Moves between nodes:
state | κ χ ω σ ρ θ
GS | CC FP RR HF JZ LJ
HL | GQ QS SC TH TL RD
LJ | FT GS SR PB MS BD
HT | CL PJ TT ZG NH JZ
PB | SR HF JZ HM FC RL
RG | BD JH RL CC GS RP
PJ | DH QL HC PC PQ HT
CC | RL MS FP RR HF FT
DH | CH NH QL HC PC CL
RF | TD TL GF FS CN GQ
HZ | HT TT ZG NH QL HM
MT | SL LL TZ NZ SB PC
RJ | NM SJ LG BD RG JR
NH | ZG PQ BQ SL MT DH
BQ | PQ TG FF LL TZ QL
ZR | NB RD NG GZ GQ NZ
LL | FF LP NB ZR TJ MT
ZL | HL SC TH TL GF NG
RD | HH HL ZL TD RF ZR
NF | RG RL CC GS SR SJ
JH | LJ SR PB MS FP RG
SC | QS FS CN NR JR ZL
TT | PJ HC PC PQ BQ HZ
GQ | GZ RF QS SC TH HH
FP | MS HM FC CL HT GS
BD | LG LJ JH RL CC ML
GM | JR TN ML RP SJ FS
SB | NZ TJ MP HH RD FF
CH | HZ ZG NH QL HC FC
RP | ML RG NF FT LJ NM
TJ | ZR NG GZ GQ HL SB
JZ | HF HT HZ CH DH MS
NZ | TZ ZR TJ MP HH TG
NM | MM RP SJ LG BD NR
RL | JH PB MS FP RR NF
PC | HC MT FB TG FF ZG
QS | RF GF FS CN NR HL
JR | NR RJ TN ML RP GF
ZG | TT PC PQ BQ SL CH
GF | TL JR GM MM NM QS
TH | SC CN NR JR GM TD
SJ | RP NF FT LJ JH RJ
HF | RR CL HT HZ CH PB
MP | TJ GZ GQ HL ZL LP
QL | NH BQ SL MT FB PJ
PQ | PC FB TG FF LL NH
TL | TH NR JR GM MM RF
FF | TG SB LP NB ZR SL
TG | FB NZ SB LP NB BQ
ML | TN BD RG NF FT MM
TZ | LL NB ZR TJ MP FB
LP | SB MP HH RD NG LL
HH | MP GQ HL ZL TD NB
TN | RJ LG BD RG NF GM
SL | BQ FF LL TZ NZ HC
MS | PB JZ HM FC CL CC
GZ | NG TD RF QS SC MP
SR | GS RR HF JZ HM JH
TD | ZL TH TL GF FS GZ
HC | QL SL MT FB TG TT
NB | LP HH RD NG GZ TZ
NG | RD ZL TD RF QS TJ
MM | GM ML RP SJ LG CN
LG | SJ FT LJ JH RL TN
FC | HM CH DH PJ TT RR
CL | FC DH PJ TT ZG HF
NR | CN NM RJ TN ML TL
FB | MT TZ NZ SB LP PQ
HM | JZ HZ CH DH PJ FP
FT | NF CC GS SR PB LG
RR | FP FC CL HT HZ SR
CN | FS MM NM RJ TN TH
FS | GF GM MM NM RJ SC

The rows follow the links: the fewer symbols apart two nodes are, the more alike their rows tend to be.

Each row is also shifted at random along 4 hidden directions that mean nothing.

Some nodes, each with a row of numbers:
GM [  19  -32  -17   -8   14   16    8  -28   40  -63  -38   -3   11   72   -3   45   33  -45  -35  -14  -39   23    1    0  -63  -22   55   -7   39  -12  -18  -19   -5   35   24  -37  -11   22  -16  -12    9  -10  -19   11   21    3  -20  -84  -13  -31   22  -21   23  -11  -33  -19   21   28    4  -17   25   23   60   46    5   56  -46]
PQ [-101   23    8   -6  -20   -8  -53   -4   15   11    3  -22  -39  -36   -4  -20    1   14   -4  -21  -17   13   30   39   48   15  -26   14  -12    8    6    2    4  -63  -27   41   32  -19  -17  -16  -19  -20   36   -8  -49   57   51  -42   26   42  -22  -45  -17    4   80   58  -28  -27   19   49  -26   27   38  -35  -14  -11    0]
BQ [-111   21   -7  -20  -32   21  -12   23  -52  -27  -28  -10    0  -42   44  -33  -18   18    2   -6    6   15   16  -37    9  -53  -38   37   -7   25  -14  -15   -9  -55   19    5   22   22    9  -11  -39   -9    0  -13  -27  -11    0  -12  -10    9  -37   38   13    3  -51   52  -20  -59   44   17   11   21  -29   48   17    7   11]
GZ [-209  -52  -46  -55  -45  -40  -80  -51  -12  -42  -35   -1  -10   11   11   12   47    7    5  -33  -40   -4   15   17  -12  -70  -10  -19  -20   23  -24  -48  -25   -2  -11  -23   10   22  -70  -48  -71   10   51    6    8   77   35  -85  -30  -14  -36  -72   41  -13   15    2   11  -16   62   36   17    5   33   27   53   14  -63]
HL [  10  -19  -31  -47   -8   49   15    2   15  -38   -7   17   16   15   13   19    3  -12   -7   24  -37   12   16  -44  -48  -48   18    3   24  -15  -26  -28  -23   22   22  -41    3   16  -18  -13  -20    2    2   15   25   -7   15  -27  -35  -32    5    3   51  -49  -59    2   44   -3   37  -19   13  -12   22   41   51   30   -9]
DH [ -74  -28   33   30   12  -33  -23  -16  -18  -25  -69   -6   -2  -39   17  -34   30  -33  -59   -3   -4   23   18   -1  -22  -27   25   -8   -9   27  -11    5  -26  -52   50   -5   43   -1   -6   26   33   -7   36   17  -16  -11  -17  -65   11   -7   -5   26    8   17  -38  -11   -7  -43   -2    7   32   22   26   42   10  -34  -26]
GS [ -35    6   22   47   -1  -73  -36  -20  -30  -21  -40  -36  -18   29    9    8   27   -1   15  -53   31  -17  -22   42   43   -9  -35   -3   -7   24   20    0   27  -27   -1   33  -23   13   12    7  -21    9  -29  -26  -15    8  -55  -45   22   20  -18  -23  -32   60   25  -14  -53    4  -13   21   13   44  -18    0  -43   -3  -52]
ZL [  49   -6  -29  -33    1   58   18   -1   70  -12   16   -6   -6   11  -28   42    6  -28  -30   27  -66   35    7   -3  -52    7   60  -15   30  -32  -19   -2  -13   30    1  -26   15    5  -14  -15   24  -14   13   13    2   19   36  -29   -7  -14   26  -24   31  -71   -7    3   47   17   20  -14   -8   -5   80   -3   31   34   18]
CL [   9   19   22   21   24   37   41   37    1    1  -13   -8    3  -21   14  -32  -19  -10  -33   14   13   28   11  -27   -5   13    8   29   24    0   -3   15    5  -28   20   21   16   -7   36   24   34  -25  -18  -10  -24  -49  -32    2   33   18    5   51  -15    9  -34   34  -15  -22  -16   -4   11   22   -8   19  -29    3   21]
SR [ -67  -17   21   37   19  -34    5  -13  -15  -40  -59  -19   14   11   13  -17   20  -35  -41  -22    2   14   -8    1  -24  -11   16    0    5    9   -4    8   -1  -14   45   -4    2   23    6   26   26   -3  -12    3    4  -27  -61  -35   12  -14    3   36    4   29  -45  -19    3    0  -14  -15   30   33   15   41  -17  -19  -24]
MP [ -91    9  -18  -34  -25   40  -17    3   24   12   31  -28  -15  -37  -36   -6   -4    8  -11   43  -41   25   -5    7   -2   22   11  -19  -23  -39    2   12  -17   -7    8  -14   27   34  -27   -3   -3    1   27   -5  -23    3   53   27  -36  -10    7    5   32  -60  -11    9   44  -28   46  -12  -16  -20   42  -20   42  -18   58]
HZ [  67   14   37   42    4  -24   -2    9  -66  -15  -49  -18    2  -18   50  -18   -1    0  -10  -22   36    0   -9  -14   18  -43  -43   28  -15   38    6   10    5  -58   35   17    6   10   42   19   -5   13  -15  -14  -20  -31  -48  -17    9   12  -23   65    1   47  -41    9  -38  -32  -23    8   24   31  -55   45  -13   -8  -17]
MS [ -44  -27   17   44   21  -58  -20  -19  -25    5  -18    1    4    5    2  -16   23   -3    3  -26   33  -16    4   18   12    4    0  -11  -14   29   11    6    4   -7    1   16    0  -17    8   11   11    0    5   19    1    0  -35  -16   24   -2   -2  -11  -32   50   20  -24  -25    5  -31    3   -5    6  -21  -12  -33  -22  -39]
FF [  85  -18    1  -14  -26  -26  -42   -5  -57   11   -8   15    4  -27   41   -8    1   35   39  -14   24  -25   24  -15   34  -54  -49    6  -45   47  -10  -17  -13  -35   -5    9    8   -9   -3  -26  -46   29   35    3    7   37    9    5  -27    8  -49   -3   10   36   11   -4  -30  -28    0   19    6  -11  -58    8   38  -38  -27]
ZG [  29  -12   19    2   11  -13   -5    7  -13   13   -4   37   12  -46   20  -38   -9    1  -16    7   14  -18   32  -26   -8   -9   12   10   -6   35  -14    3  -14  -35   13   10   18  -33   15   -4   30   -7   41   29   -3    7    1    0   17    8  -11    7   -7   12   11    4  -12  -18  -15   13   -8  -14  -13   -7    5  -27   -4]
NF [ -43  -28   -5   32   13  -65  -33  -44   -2  -26  -27    9    3   54    3   30   41  -14   21  -59   12  -25    9   46   12   -6   -9   -6    7   18    3  -23   19   20  -38    1  -36  -18  -23  -14  -17    9    0    1   14   48  -27  -57   31   12   -2  -76  -40   47   73   -7  -41   38  -18   30    0   12    6  -29  -41   19  -85]
RG [  -5  -28    0   24   23  -35    6  -18    6  -11   -8   30   15   44  -10    7   16  -13    0  -18   15  -10   -2    9  -22    0   21   -8    8    4   -8  -11   10   41   -4   -9  -19  -11    3    6   14   10  -18   24   21   -2  -31   -8   15  -14   17  -24  -14   20    8  -28   -1   36  -23  -14   10   -4   -2   -2  -29   14  -42]
SB [  53    8  -11  -33  -11   45   -2    6   24   -9    5    8  -16  -24    1   -1    5    1  -11   13  -37   22   26    0  -10  -10   14    6    7    4  -22  -17  -20  -24    3  -10   26  -17  -15  -20    2  -11   33    1   -5   31   48  -21   -1   10   -8  -20   19  -28   16   22   11   -8   16   19    1    2   37   -7   28   10    4]
NZ [ -25   -3  -11  -36  -15   18  -26   -5   26   -8   -2   13  -17  -26    3   -7    0    1   -9    5  -39   17   36   10   -7  -15   13    3    1   13  -19  -17  -21  -34  -17   -6   24  -25  -31  -34   -4   -6   51   17  -18   61   48  -38    5    8  -21  -54   14  -24   53   24   10  -14   27   38  -15    3   51  -20   33    7  -11]
QS [  35   14  -23  -30  -18   43   12    9    2  -31   -3  -22   -2   29   -2   35    3  -10    2   10  -29   14  -28  -13  -21  -28   -5    1   14  -20   -6   -5   -5   22   24  -22  -10   52  -11    0  -29    6  -37  -24    1  -29    3    3  -35  -24    7   19   37  -37  -68    6   23    4   43  -23   14   14   14   46   33   42   16]
TH [  67    8   -4   10  -26  -28  -49  -49   -1   19   17  -52  -32   42  -33   49   29   13   36  -31  -15  -11  -39   75   64   30  -33  -36  -33   -9   15   12   30   22  -42   11  -34   30  -31  -10  -39   27   -9  -43   -7   51   23    7  -21    4   -9  -61   -9    7   70  -42  -20   18    0   13  -18    9   18  -50  -11   -5  -10]
JR [ -93   -9  -45  -27  -14  -26   -6   -4    0   12   40   20    7   55  -12   35   -7   33   73  -19   24  -38   -3   11   26   -6  -26   -9    6   -7    8  -38   25   60  -59   -1  -47    0  -24  -32  -69   23  -20    1   21   21    1   41   -9    8    7  -52  -28    2   47    4   -5   40   24    5  -20  -20  -45  -32  -14   38  -16]
MT [ -17   37   14  -15  -17   35    8   32   -4   47   37  -10   -2  -67  -12  -39  -43   31    9   33    6    4   -4  -20   38   28  -19    6  -37   -4   11   28   -7  -27    3   18   32   -6   18   10   19   -4   19   -8  -22  -27   34   87  -14   12    7   44    7  -20   -8   21    8  -37    3  -10  -16  -29  -37  -29   18  -45   82]
RD [ -84  -21  -31  -46  -43  -12  -49  -16  -39  -14   -9  -11   -5    0   16    0    6   23   28   -8   -8  -22   -1    3   12  -46  -39  -10  -36   13   -5  -26  -18   -6    7  -16    2   37  -44  -22  -60   24   22    0    5   20   20    1  -54  -19  -30   -4   40   -7  -26  -13   11  -28   46    3    8   -8  -31   21   56   -1  -12]
FC [  58   34   21   30   29   28   61   55   -4   18   15   21    4  -13   22  -23  -31    1    0   16   21   10   10  -29   -6   19    1   32   26   -2    5   17    9  -19    0   18    7  -32   50   21   46  -20  -24    9  -12  -46  -30   34   32   21   18   42  -25   11  -18   37  -22    3  -35   -9    4    1  -30    6  -39    2   37]

From each start, follow one symbol. Which node do you reach?
Answers are names.
---
[  40   14  -22   -8  -22   14   -2   -4    2   -6   18  -42  -11   27  -15   29   -2   18   26   -4   -7   -5  -39   17   32    5  -27  -13  -11  -15   16   15   15   24  -13   -2  -28   46  -16   -8  -43   12  -26  -38    3   -5   11   28  -35  -10    4    7   13  -13  -16  -15    9    6   29  -11   -2   10   -2    9    9   16   15]
χ: FS
---
[  -8   16   22   13   42   46   77   57   30   13    6   39   25  -18    6  -34  -29  -14  -22   38   11   27   23  -53  -42   26   45   39   42  -25  -12    8   -7   -4   17    1   23  -33   42   21   59  -26  -10   30  -12  -63  -23   31   38    9   31   56  -15  -20  -34   43    4   -1  -23  -22   -2    1    0   13  -26    9   34]
ω: CH
---
[ -88  -18  -38  -53  -24   31   -4   -6   12  -11   32   27    6  -10   -5    9   -5    8   10   24  -22    1   22  -33  -32  -30   12   -9    9  -10  -22  -27  -25   31   -6  -25    4    4  -41  -21  -24    7   25   26   20    6   47   14  -35  -13   -1  -14   33  -42  -16   15   42    2   39   -6  -11  -32   16    6   47   16   14]
κ: GZ
---
[-124   -6   12    1    7  -22   -5    2   -6   26    1   18    8  -59   -9  -56   -5    6  -28   24   11    0   15  -16   -5    2   22    4  -20    8    7    7  -19  -22   19    9   38  -26    2   16   32   -7   48   26   -8   -4   11    1   13    4    4   20   -2   10   13   10    0  -32   -6    5   -5  -15    1  -11   -7  -45    8]
χ: QL
---
[ -88  -22    9    1   13  -13   -5    0   -6   11  -10   25   16  -57   11  -45   -4  -14  -28   18    3   17   28  -18  -21   -5   30    6   -8   16   -7    5  -28  -29   23    4   36  -29    3   13   39   -7   54   38   -2    1   11   -9   26   -5   -3    8    5    3   10    7    1  -22  -15    8    2  -22   12   -6    5  -36    2]
κ: PJ
---
[ -42   -9   38   45    3  -53  -62  -41    5  -15  -55  -42  -34  -30    1  -19   45  -30  -52  -31  -22   27   14   54    9   13   13  -14   -6   34    5   27   -7  -77   10   20   35  -13  -20   14   31  -10   40   -8  -36   43   -6  -96   43   14  -22  -24  -14   35   48  -16  -23  -27  -11   38    4   43   52   -6  -17  -40  -45]
ρ: HC
---
[  76  -12    9   22   32   -3   45   35  -34    8   -5   51   34   -2   42  -24  -15    7    6    8   56  -21   30  -50  -13  -25   -6   31   14   30    3  -13    8    6    9   10   -8  -27   54   12   15   -2  -22   29   27  -38  -53   41   24    3    2   43  -23   34  -34   11  -26   15  -41  -21    5  -12  -75   27  -20    1  -19]
σ: HZ
---
[ -29    3    2  -20  -10   24  -12   17    5   31   17    6    0  -70   -6  -42  -15   -3  -15   39  -15    8   19  -20  -16   11   11   -9  -20   -1    0   14  -31  -21   22   -5   33   -5   -9   12   25   -3   54   21   -3  -13   38   29  -26   -4   -4   27   26  -34  -18    1   34  -36    2   -1  -10  -32    6   -7   40  -46   53]
ω: SB
---
[ -36  -14   16   11   34    4   39   20   13  -21  -25   36   19  -11   21  -24    1  -35  -30    2    5   27   30  -32  -48   -2   44   28   32   12  -15   -8  -16  -12   17   -3   18  -29   19    7   41  -24    4   31    7  -12  -29  -35   43    5   12   15   -8    9  -12   26  -14    6  -12    3   12   10   18   26  -23   10  -22]
ω: HZ
---
[-129   40    1    9    1   -4   32   52  -70   22   13   12    8  -33   40  -47  -51   47   47   10   69  -20    0  -49   47  -16  -67   51  -15   13    7    0   10  -19   -7   36  -12    1   47   13  -40    1  -30  -22  -24  -55  -34   79    0   34  -15   58  -29   30  -36   56  -41  -21   14   -1   -2   -3  -95   13  -33   -3   44]
ρ: NH
---
[  67   -9   -1  -18  -18   -1  -17    4  -18   31   23   23   -4  -33   11  -18  -10   24   21    8   -4   -7   24   -9   18   -9  -17   -4  -25   18   -4   -8  -14  -25  -13    8   17  -43   -7  -17  -14   10   39   17    0   39   37   17  -15   16  -27  -16   13    5   34   -3   -1  -15   -8   21  -20  -33  -21  -27   37  -31   -1]
κ: FF
---
[ -66   -2    0  -25   10   28   14   35   -7   -7  -16   48   13  -45   36  -38  -20   -2  -19   18    3   18   52  -55  -36  -39   15   33   18   13  -28  -14  -26  -37   18  -13   38  -31   12   -9   11  -16   25   25   -9   -4    9  -14   14    0   -6   31   15  -15  -34   51    1  -33   11    5    6   -2    3   31   17    5    0]
κ: NH
---
[ -84    6  -12  -45  -22   42  -20   -8   25  -18  -19  -37  -20  -30  -10    2    2   -9  -33   25  -53   45    2    7   -7  -11   15   -7   -7  -25  -12    3  -19  -29   19  -15   29   42  -35  -13   -9   -9   26   -8  -26    8   48  -39  -33   -9   -4    4   50  -50  -32   14   39  -37   48    1    7   11   60   21   41    6   29]
κ: ZR
